Below is a small trained network, with its code and all its weights. Each question gives an input and a class and asks what happens when units are switched off, that is, made to give their printed mean instead of their output.

import numpy as np


def w(rows, s, z=0):
    codes = np.array(rows[::2]) - 128.0
    scale = np.full(codes.shape[1], s)
    scale[-1] = z or s
    return codes * scale


def f(y):
    return np.maximum(y, 0)


def log_softmax(a):
    a = a - a.max(-1, keepdims=True)
    return a - np.log(np.exp(a).sum(-1, keepdims=True))


def net(x, mask):
    res = np.array(x, float).reshape(1, 4) / 4 @ E
    y = f(res @ A[0][:, :-1].T + A[0][:, -1])
    res = res + np.where(mask, y, B[0][:, -1]) @ B[0][:, :-1]
    return log_softmax(res[-1] @ U[:, :-1].T + U[:, -1])


A, B = {}, {}
E = w([
[168,50,102,134,177,122],'x0',
[128,211,166,56,71,90],'x1',
[104,79,175,255,173,78],'x2',
[89,212,28,142,89,14],'x3',
],0.0077)
A[0] = w([
[4,132,101,114,128,159,3],'n1',
[136,83,67,154,162,167,223],'n2',
[162,143,165,110,179,141,4],'n3',
[143,91,81,81,94,140,43],'n4',
[158,180,86,114,106,72,248],'n5',
[137,131,160,226,137,76,210],'n6',
[62,119,147,177,143,138,128],'n7',
],0.013,0.0036)
B[0] = w([
[162,150,165,122,106,171,143],'n1',
[173,190,171,184,210,128,217],'n2',
[156,217,163,168,105,96,150],'n3',
[135,164,173,198,173,89,171],'n4',
[191,160,162,233,166,28,254],'n5',
[164,70,152,135,223,92,224],'n6',
[130,112,254,166,187,89,179],'n7',
],0.0098,0.0095)
U = w([
[172,194,75,76,11,181,1],'0',
[187,133,149,157,148,141,255],'1',
],0.011,0.0035)

Each question gives the input, the list of numbers given to net, and the class t.
The units are the neurons (one row each of A and B). Each row of codes is followed by its name. A weight is (code - 128) times the scale printed after its matrix; where a second scale follows, it is the last column's (A, B and U).
mask holds one flag per neuron, in row order. A switched-off neuron (its flag False) gives its mean, the last column of its row in B, instead of its output. The means were averaged over made-up inputs and are rounded, as every weight is.
A unit's drop is (log p(t) with every unit on - log p(t) with that unit switched off) / (log p(t) with every unit on - log p(t) with every unit switched off).
The circuit of an input: a set's keep is (log p(t) with only the set's units on - log p(t) with every unit switched off) / (log p(t) with every unit on - log p(t) with every unit switched off). Starting from all 7 units, units are removed one at a time, each time the one whose removal leaves the highest keep (on an exact tie, the one counted first), for as long as the keep stays at least 0.8.
units of the circuit, in order: the units of the circuit, biggest drop first
k most important neurons: the k neurons with the biggest drops, biggest first
drop of u: that unit's drop, to one decimal
input [-7,7,-3,-4], class 0: units of the circuit, in order -> (n6; n2; n7)
input [-8,2,-4,0], class 0: units of the circuit, in order -> (n6; n2)
input [-5,-3,-6,-4], class 0: 4 most important neurons -> (n5; n6; n7; n2)
input [-8,3,-6,1], class 0: units of the circuit, in order -> (n6)
input [-7,1,-7,-3], class 0: units of the circuit, in order -> (n6; n2)
input [-5,4,-2,-7], class 0: 2 most important neurons -> (n5; n6)
input [-5,2,-3,-2], class 0: units of the circuit, in order -> (n6; n2; n7)
input [-1,7,0,-6], class 0: 2 most important neurons -> (n5; n6)
input [-4,6,-5,-8], class 0: drop of n5 -> 0.2
input [-7,-3,-3,-1], class 0: drop of n6 -> 0.2
input [-8,5,-4,-7], class 0: drop of n5 -> 0.1
